In the rows, 128 means zero.
Facts:
feplik μ:b χ:196
plobir μ:b χ:196
skurun μ:a χ:827 Φ:feplik, grafas
fuplum μ:b χ:620 Φ:pleveti, trusos
nodror μ:b χ:620 Φ:trastos, plirir, sufliflu
rogim μ:a
klutra μ:a χ:196
peflo μ:b χ:907 Φ:flomun, raku
lasku μ:a χ:620 Φ:ritruklum, viner, meber, saple
fledren μ:b
triflus μ:a
mobren μ:a χ:907
vevon μ:a χ:395 Φ:kege, vimus, godager, sutesu
kege μ:a χ:907
grafugal μ:a χ:907
raklok μ:a χ:907 Φ:potror, vegigok, pladrik
gebri μ:b χ:196
kofil μ:a χ:395
bidri μ:a
pirama μ:b χ:907
memotru μ:a χ:196
trosin μ:a χ:907
mogubru μ:b
kliklek μ:a χ:395
sutesu μ:a χ:196
biku μ:a χ:907
brazu μ:a χ:395
draten μ:b χ:196
mubir μ:a
grusku μ:a χ:196
maka μ:b χ:620
fladi μ:a χ:196 Φ:klesti, feplik, zufen
fligrago μ:a χ:907
klikan μ:a χ:196 Φ:dorin, devadu, fistan
porom μ:a χ:395
dredradar μ:b χ:620
mabi μ:b χ:827
tafen μ:a χ:196
pemes μ:a χ:196 Φ:graflek, vegigok, stotik, deskovor, nupozo
liplim μ:a χ:907 Φ:fligrago, dreflupli, skamupum
vegigok μ:a
plufigro μ:a
fliru μ:b χ:827
zugase μ:b χ:907
grafas μ:a χ:196
patraplin μ:b χ:907 Φ:grodru, soben, grafas, foto, porom
stovin μ:a χ:620
nokluk μ:b χ:827
plirir μ:a χ:395
pelor μ:b
zufen μ:b χ:620
nuse μ:a χ:196
bekozos μ:a
pevik μ:a χ:620
dreflupli μ:a χ:395
kugrul μ:b χ:196
datan μ:b
druklil μ:b
beres μ:a χ:395 Φ:nuse, klutra, feplik
stotik μ:a
bedriklo μ:b χ:827 Φ:gadran, mabi, memotru
zemi μ:a χ:395
dorin μ:b χ:196
kepin μ:b χ:196 Φ:trusos, flomun, klutra, foto
gubu μ:b χ:395
kope μ:a Φ:fligrago, nepligra, dridres
potror μ:a χ:395
foto μ:b
ladu μ:b χ:620
pladrik μ:a χ:395
situs μ:a χ:620 Φ:grodru, plobir, graflek, stegra, nokluk
ritruklum μ:a χ:395
raku μ:b χ:620
kodimin μ:b χ:907 Φ:brazu, pevik
ludrar μ:a χ:827
meber μ:b
staskal μ:b χ:395 Φ:stovin, stikle, pladrik
pleveti μ:b χ:196
geplik μ:b χ:196
flizan μ:a χ:395 Φ:puston, pirama, mubir, vegigok, biku, porom
flomun μ:b χ:196
kobra μ:a χ:196
klusu μ:b χ:196
nepligra μ:a χ:907
gaka μ:b χ:620
nebratra μ:b χ:907 Φ:leminor, fledren, kliklek, dridres, nadirur
sufliflu μ:a
braplitis μ:b χ:395 Φ:mestidris, pirama, memotru, lutrus
grobrik μ:a χ:827 Φ:mestidris, grusku, klusu, pluploven, draten, nefenon, godager
graflek μ:b χ:907
deskovor μ:a χ:907
gitrar μ:a χ:827
devadu μ:a χ:620
damer μ:a χ:827
trurom μ:b Φ:dridres, ludrar
gadran μ:a χ:827
stegra μ:b χ:907
plepir μ:b χ:907
pluploven μ:a χ:907
drudrirek μ:a Φ:stikle, susekle, vegigok, skamupum
klesti μ:a
naklan μ:a χ:620
femul μ:a χ:620 Φ:mestidris, grodru, kliklek, kege, porom
grodru μ:a χ:907
leminor μ:a χ:620
dridres μ:a χ:827
stikle μ:a χ:827
voskos μ:b χ:196 Φ:stovin, pelor, soben, nokluk, plitro
bribrem μ:b Φ:toviskur, porom, nefenon
rastim μ:b χ:395 Φ:stikle, bidri, damer
mestidris μ:b χ:196
vevom μ:a χ:196 Φ:nuse, trosin, grodru, kugrul, mobren
lutrus μ:b χ:196
susekle μ:b χ:196
nupozo μ:a
dutre μ:a χ:827 Φ:brokas
putraren μ:a χ:620 Φ:dorin, plitro, saple
dridre μ:b χ:196 Φ:ritruklum, fledren
trusos μ:a χ:395
floki μ:a χ:827
studir μ:a χ:620
viner μ:a χ:196
vobe μ:a χ:827 Φ:ritruklum, plufigro, lutrus
biflim μ:b χ:196 Φ:zugase, kofil
kebran μ:a χ:907 Φ:bekozos, gebri, tafen, ludrar
vimus μ:a χ:395
brokas μ:b χ:395
vilik μ:b Φ:stikle, dreflupli, draten, lutrus, naklan
godager μ:b
saple μ:b
rigrugro μ:a χ:907 Φ:plobir
vugratrer μ:a χ:620 Φ:ritruklum, dorin, nepligra
skamupum μ:b χ:907
kubo μ:b χ:827 Φ:dredradar, grodru, druklil, floki, lutrus
nopi μ:b χ:827
tustis μ:a χ:907 Φ:feplik, gitrar, mogubru
trastos μ:b χ:907
pludus μ:a χ:395 Φ:mestidris
plitro μ:a χ:620
donon μ:b Φ:soben, vimus
puston μ:b χ:827
todozo μ:b χ:395 Φ:rogim, graflek, gaka, ludrar
soben μ:b χ:395
piplak μ:b χ:827 Φ:trosin, gadran, plobir, gubu, kugrul
dupir μ:b χ:196
toviskur μ:a χ:395
grures μ:a χ:395
guflu μ:b χ:196 Φ:grures, geplik
nadirur μ:b χ:907
neki μ:b χ:196 Φ:nopi, rogim, pevik, meber
nefenon μ:b χ:827
grasto μ:a χ:620 Φ:brazu, kobra, sutesu
fistan μ:a χ:620
pigal μ:b χ:907 Φ:stikle, mabi, fligrago, maka, kofil

Known rows:
[125 127 136 160  95 127 137 116  89 113 123 117 148 134 134 123 123 139
 115 131 113 116  89 113 110  96  89 135 108 133 134 124 117 124 154 128
 122 135 119 124  43 138 136 139 157 108 119 131 122] -> klikan
[131 104 117 134  75 105 140 133 112 158 118 128 148 118  56 150 168 152
 134 124 121  84 128 160 145 136  90 140 123 141 122  73 156  99 130 111
 112 115  77 134 171 152 166 134 176 103 131 145 118] -> skurun
[129 130 115  88 153 137 124 132 143 114 152 132 151 110 184 132  98 126
 144 111 152 166 148 142 172 150 166 117 131 108 129 147 118 169 108 123
 129 124  70 137 182 101 127 156 136 141 141 141 132] -> peflo
[127 143 138  84 174 129 123 134 174 108 128 135 159 106 163 116 111 132
 135 113 138 159 144 122 162 171 162 124 103 100 115 155 116 143 110 121
 138 134  85 143 218 112 104 147 165 140 136 146 138] -> bedriklo
[127 136 141 162  88 124 138 119  84 109 117 121 149 127 122 127 127 140
 112 121 109 116  88 119 118 113  82 129 102 144 126 125 113 119 149 124
 120 131 110 121  72 131 113 134 156 101 114 127 126] -> pemes
[128 124 118  89 150 140 123 125 170 130 143 120 161 111 201 108  91 118
 135 117 141 175 148 130 159 132 142 123 117 108 133 152 115 171 113 128
 129 128  93 142 142 111 123 159 140 138 132 142 136] -> guflu
[125 147 138 153  87 109 137 120 108 127 110 126 142 130  84 139 140 135
 122 113 108 107  98 135 115 114  86 138  94 142 135 109 116  92 145 128
 113 128 108 123  80 136 117 124 158  87 109 120 128] -> femul
[134 108 125  82 119 128 126 131 193 138 136 139 125 113 132 138 123 123
 159 102 142 151 156 153 151 149 141 123 124 109 122 119 127 150 100 135
 120 112 130 124 180 121 125 133 152 142 138 142 139] -> donon
[113 155 125 113 150 119 125 123 145 120 146 138 134 107 154 121  89 120
 144 101 125 163 135 150 127 135 142 105  82  89 145 123 100 161 122 150
 117 121 104 125  71 122 112 129 152 124 138 119 131] -> kepin
[124 146 132 160 123 123 132 120  92 129 117 117 136 140 115 125 128 126
 108 142 113 107 109  97 102 102 100 135 125 139 139 129 126 104 151 128
 134 143 145 130  44 137 130 115 121 110 114 116 120] -> leminor
[124 131 125 161 120 130 136 124  64 106 140 123 129 150 122 157 138 147
 121 144 122 101 103 110 113 103 119 136 153 127 141 117 130 116 150 128
 133 138 131 118  81 132 132 127 117 118 122 119 123] -> sufliflu
[127 110 124 114 153 140 113 129 181 154 136 126 122 119 157  89 103 106
 131 142 129 156 166 125 124 134 194 113 146 124 118 143 134 183 104 147
 133 119 186 133 120 141 134 115 113 159 141 128 136] -> dorin
[129 135 136 161 115 133 134 127  69  98 128 127 118 144 108 149 141 142
 117 139 120  94  97 121 111 117 122 137 135 138 129 124 128 105 152 124
 136 135 143 117 110 126 121 119 112 117 123 119 123] -> nupozo
[132 126 138 115 149 146 117 133 178 125 131 139 117 113 131 108 123 112
 140 131 138 151 157 132 135 160 201 110 143 124 106 145 135 174 106 146
 134 116 182 118 181 131 112 115 108 162 143 130 137] -> skamupum
[118 133 127 109 174 122 114 136 170 133 132 140 130 111 130 104 119 127
 136 138 132 141 168 130 134 166 208 107 135 102 116 137 140 163 113 138
 138 126 144 137 175 139 127 113 134 157 144 129 136] -> nokluk
[128 101 128 164 109 142 129 126 103 149 121 116 137 135 107 127 145 130
 105 158 122 102 120 124 117 115 119 137 166 165 116 132 155 133 132 116
 132 130 172 128  94 152 146 126  80 128 121 140 128] -> ritruklum
[120 170 120 113 170 122 116 128 146 122 141 141  97 129 155 117  95 108
 133 119 127 159 150 140 115 134 163 102 114 105 145 136 109 148 129 150
 130 126 147 127 128 122 115 113 108 137 139 101 129] -> kugrul
[123 171 122 115 177 125 115 129 149 124 138 140  91 128 141 108  96 106
 135 125 129 157 151 133 114 132 167 104 113 103 145 137 112 146 127 150
 131 125 154 128 121 119 115 105 110 141 136 103 130] -> plobir
[117 147 121 112 160 127 119 127 149 126 142 132 112 125 162 102  94 115
 142 124 128 162 148 124 112 120 162 109 114  89 148 138 109 165 127 158
 130 128 147 129  63 129 126 119 128 145 140 107 132] -> geplik
[115 167 114 115 170 116 120 127 131 128 146 140 104 124 149 116  94 107
 141 120 126 154 154 142 116 127 156 104 114  99 151 129 109 153 126 152
 127 128 136 131 103 122 123 109 100 132 140 104 126] -> flomun
[125 139 132 111 174 129 113 136 171 134 127 139 128 110 116  99 123 117
 132 137 131 140 162 134 131 171 204 109 129 104 112 140 141 159 110 141
 139 126 153 142 207 136 120 103 140 157 147 124 135] -> mabi


The same elements again, as new rows of numbers:
Known rows:
[104 119 127 156 157 141 139  92 134 169 160 130 125  89 170 118  90 144
 169 136 138 157 103 124 149 142 108 143 146 101 163] -> kege
[113 153 138 158 212 138 146  97 103 135 180 128 154 108 163  92 146 197
 169  96 142 124 163 137 114 146 109  92 114 136 101] -> vevon
[171 110  88 109  82 107 121 136 158  97  87 114 118 157  97 157 145  58
 101 100 114 105 111 130 132  94 134 148 112 118 167] -> godager
[101 117 149 139 193 125 146  94 140 150 165 117 146 105 161 107 103 135
 158 147 136 164 111 111 150 152 100 133 140 126 138] -> vimus
[107 169 141 149 175 138 123 107  93 137 170 135 128 110 160  73 149 207
 152 134 144 131 160 148 112 165 123  80 139 131 102] -> grasto
[ 94 132 140 141 155 118 134  97 147 164 156 133 124 105 149  87 105 138
 138 189 136 172 104 118 142 161 114 123 153 120 142] -> fistan
[ 94 170 141 179 178 119 153 135  97 151 158 162 131 110 168  78 157 189
 150 134 164 133 158 131 113 154 151 104 135 146  64] -> klikan
[ 98 118 160 128 179 132 155  96 140 155 167 123 149 106 139 123 104 134
 154 170 138 172 114 118 143 148 109 135 146 135 138] -> potror
[160 116 112  78  54 124 108 140 158 108  81 113 117 163  78 154 137  81
  83 147  92 118 115 131 119 103 126 141 102 120 149] -> maka
[101 127 145 155 161 130 139 107 127 163 171 151 135  98 153 127 102 126
 139 156 139 163  98 102 143 150  98 126 162 123 155] -> floki
[105 166 168 135 135 183 148 104  77 146 167 140 140 100 126 133 136 210
 170 135 175 146 171 178  96 139 148 106 144 144  90] -> liplim
[ 91 143 158 132 167 151 146 129  56 130 172 146 128 109 155  91 144 196
 157 108 140 141 168 169 104 167 120 103 143 153  82] -> pemes
[151  99 108  98  70 114 125 165 142 111  76 126 117 153 103 150 128  69
  95 113  95 109 118 120 130  96 129 160  95 123 127] -> dupir
[ 97 121 142 151 147 142 137 100 127 168 155 126 123  93 156 126  87 146
 164 156 144 168 103 126 147 144 116 145 160 113 146] -> biku
[155 152 112  95 103 122  90 172  95  61  80 116 121 199 116 150 201 142
 109  69 148  81 155 154  89 136 150 130 128 158  83] -> trurom
[112 110 131 151 200 126 151  80 142 152 178 127 143  91 164 104 108 132
 169 119 117 151 113 122 152 138  83 126 119 113 163] -> porom
[108 135 127 168 168 108 152  94 148 160 158 139 130 101 146 104 122 114
 149 167 166 171 106 123 140 143 137 134 171 127 151] -> plufigro
[ 90 122 141 158 161 109 157 121 132 171 153 152 122  99 159  92 110 121
 147 174 142 170 108 116 148 150 124 145 151 125 121] -> viner
[ 97 121 155 140 185 127 151  98 145 157 164 120 147 105 147 111 100 133
 154 165 140 168 111 113 150 151 111 136 145 131 132] -> grures
[154 136 113  92 104 137  76 175  88  67 102 119 128 179 131 161 175 146
 103  34 104  60 148 127  94 135  97 113 113 138 107] -> piplak
[148  99 107  91  68 112 117 169 140 107  72 123 117 161 112 150 134  72
  94 114  96 111 114 121 136 107 127 164 103 125 126] -> gebri

Rows:
No name comes twice in this set of rows, the named rows included.
[103 195 135 174 176 119 129 116 118 151 156 153 130 118 165  71 167 205
 145 163 166 131 154 125 105 164 148  88 132 134  78] => putraren
[146 101 115  79  71 135  84 155 133  99  70  98 116 172 123 178 116  98
 119  96 107 106 105 128 127 125 109 172 122 111 139] => graflek
[173 131  85 120 106 144  85 148 105  77  96 106 123 145 131 141 142 162
 127  17  95  41 170 143 116  92 126 100  81 106 124] => patraplin
[ 98 102 147 164 174 111 146 125 120 152 159 131 127  76 152  77  70 133
 142 161 116 153 125 112 171 139 139 115 164 121 133] => grafas
[145  92 106  94  85 108 110 170 136 100  77 120 114 159 117 143 128  74
  96 101  88 105 110 123 134 114 113 158 106 118 132] => kugrul
[159 139 118  98  78 137 125 176  94  88  91 136 124 160  93 145 175 136
 100  82 116  74 173 158  95 101 147 117  84 146  83] => biflim
[ 90 143 144 157 145 131 137 112 145 176 141 138 127 109 164 125 102 148
 160 183 172 172  98 110 141 156 136 154 161 119 121] => nepligra
[121 164 120 181 172 151 152  95  98 154 201 171 136  87 153 114 158 182
 151  84 143 118 160 136 100 122 100  76 110 121 142] => grobrik
[177 153  88 126  94 134 106 153 117  94 112 142 127 160 110 164 185 132
  99  44 111  55 161 126  88  88 112 100  70 122 126] => kubo
[167 105 104 116  89 102 111 151 157  91  80 104 119 154  82 150 118  66
  90 125 113 102 117 116 144  91 164 140 135 125 155] => mogubru
[104 209 124 188 173 115 135 115 140 170 152 162 130 121 165  68 172 201
 144 173 176 132 153 112 103 156 157  89 122 132  71] => lasku
[104 110 119 153 175 133 121  90 123 157 163 120 123  90 193 108  98 151
 182 100 120 147  98 127 154 152  81 137 146  94 166] => grodru
[162  97 109  89 112 115 111 146 160  96  87  97 139 162 107 157 125  86
 101  94  93  98 116 111 135 107 110 150  86 123 140] => soben
[159 102 105  99  61 118 138 154 148 121  84 138 120 148  91 156 139  64
  93 116  93 112 122 134 125  83 128 155  80 119 140] => draten
[173 140  91 118 111 121 103 151 104  64  95 113 123 167 107 135 182 135
 108  48 121  65 166 150 103 105 146 108 105 137 117] => donon

Now the same elements, written a new way:
Known rows:
[108 125 124 225 136 116  86 171 150 140 138 186 151 123 149  89 115  87
 152 118 120 134 108 169 151 229 125 103 119 127] -> klutra
[162 163 119 208 122 110 115 130 122 138 130 149 136 132 132 107 115  80
 163 133 133 171 136 149 136 183 163 113 153 126] -> dupir
[149 159 124 217 130 105 103 127 124 130 132 162 129 133 143 120 117  73
 172 125 121 187 140 155 147 198 162 107 146 126] -> flomun
[150 151 123 205 125  99  99 103 131 117 131 147 136 136 131 107 110  70
 149 118 132 173 134 157 132 195 175 100 142 130] -> lutrus
[154 157 126 207 127 104 109 126 121 134 128 160 134 138 132 109 115  79
 160 123 128 173 136 155 135 188 169 113 150 124] -> geplik
[124 121 128 213 140 111 102 155 147 139 133 186 166 135 132  79 109 109
 150 125 127 134 108 163 140 222 119 108 113 133] -> plirir
[169 156 126 202 132 104 118 116 118 126 133 165 144 143 127 108 119  89
 166 132 123 181 136 149 136 192 156 109 143 130] -> brokas
[142 123 119 205 131 138 115 172 138 154 134 181 175 128 140  71 104 119
 142 136 150  94 102 151 144 199 138 127 134 134] -> vugratrer
[132 120 125 215 134 125 104 168 141 139 136 181 165 124 140  79 114 106
 144 128 141 112 111 161 149 215 126 112 120 126] -> studir
[168 154 129 210 114 100 112 133 107 111 135 163 135 134 123 112 123  81
 157 127 127 181 147 147 135 191 151 106 136 127] -> nokluk
[166 151 130 213 104 103 109 120 109 116 142 155 138 133 122 108 115  79
 156 125 136 177 135 145 136 191 151 102 138 138] -> puston
[125 120 127 218 122 116  93 163 138 128 144 187 161 126 137  86 109  97
 140 115 139 128 105 165 142 220 122  98 113 138] -> floki
[136 126 124 210 118 136 111 176 130 152 146 181 174 125 134  75  97 109
 145 127 156 108  95 154 137 199 125 110 130 144] -> vobe
[167 150 120 197 119  93 117 134 110 112 129 146 125 142 120 120 128  87
 154 124 119 170 164 144 120 197 156 110 132 115] -> graflek
[156 145 111 204 119  99 108 109 113 112 142 138 128 138 127 122 114  78
 160 120 134 169 147 146 134 203 157  98 136 139] -> pirama
[172 169 105 207 112 123 130 151 100 126 150 135 132 118 134 119 116  80
 181 139 141 161 138 126 147 192 134 110 153 145] -> patraplin
[164 152 122 211 127 107 118 116 115 121 140 150 134 132 125 116 116  76
 159 127 132 172 133 148 146 193 154 107 144 136] -> druklil
[166 149 124 198 134 106 122 112 114 121 136 167 139 140 127 113 113  88
 155 119 132 170 130 157 133 184 170 115 142 128] -> fledren
[125 121 123 216 135 121 109 170 140 142 138 179 160 127 133  83 109 105
 146 128 134 119 105 160 142 216 124 113 119 131] -> triflus
[135 122 123 208 127 129 119 171 138 167 142 173 168 128 126  70 102 109
 146 134 147 107  98 148 136 197 133 123 131 137] -> kope
[173 169 113 209 121 123 128 139 103 128 140 145 135 120 128 117 109  82
 171 140 144 166 123 143 148 186 142 110 149 139] -> donon

Rows:
No name comes twice in this set of rows, the named rows included.
[122 120 122 220 145 111  94 160 149 134 141 190 163 130 140  86 109 106
 153 123 122 140 106 168 151 231 113 102 115 132] => trusos
[116 124 112 213 136 123  89 154 158 128 139 164 156 122 141  89  96  90
 133 117 150 117  97 173 137 216 133  94 116 140] => grusku
[182 164 121 198 121 118 136 138 106 138 130 156 142 133 116 102 121  94
 161 140 141 157 130 138 129 169 161 125 152 125] => trurom
[158 137 117 201 116  92 115 107 117 139 140 142 139 150 117 102 120  82
 159 122 120 173 152 141 124 196 172 111 143 134] => skamupum
[163 155 118 207 117 113 104 109 113 103 145 156 135 131 131 120 107  78
 152 117 146 177 126 158 140 193 156  95 139 148] => nefenon
[139 126 109 203 121 129 122 193 128 151 136 168 161 127 129  81 113 117
 154 138 141 106 119 145 127 204 121 124 123 123] => kebran
[150 150 133 215 113  94 104 117 127 142 130 138 138 135 121  96 116  73
 157 132 127 170 144 144 127 187 171 108 149 127] => susekle
[167 163 109 209 116 120 127 140  99 140 142 149 138 132 138 115 117  86
 185 135 133 168 140 132 143 196 148 119 156 140] => peflo
[167 151 117 202 129 112 116 105 118 106 138 149 135 129 129 123 107  75
 151 119 143 170 122 163 142 193 160 101 137 143] => godager
[180 161 121 204 121 124 126 135 103 140 133 152 149 127 134 102 120  94
 172 145 139 157 132 134 152 181 156 123 161 131] => nodror
[180 161 107 192 119 131 139 140 100 137 141 142 139 134 129 110 109  95
 175 136 147 153 129 133 131 176 156 120 155 141] => nebratra
[111  98 133 228 113  94  84 141 151 146 145 182 172 139 121  70 110  94
 132 110 129 134 117 159 128 220 136  99 117 138] => stikle
[110 100 119 209 128 102  98 143 147 148 142 173 163 150 131  77 108 102
 142 114 127 122 121 157 125 224 144 108 118 133] => fligrago
[125 115 124 220 133 109  98 161 144 135 141 164 159 127 125  82 109  94
 135 125 135 121 110 163 137 218 120 100 108 135] => mubir
[127 116 133 206 124 108 102 172 137 123 131 196 162 136 129  83 114 107
 130 114 133 127 120 170 122 210 133 112 105 114] => ludrar

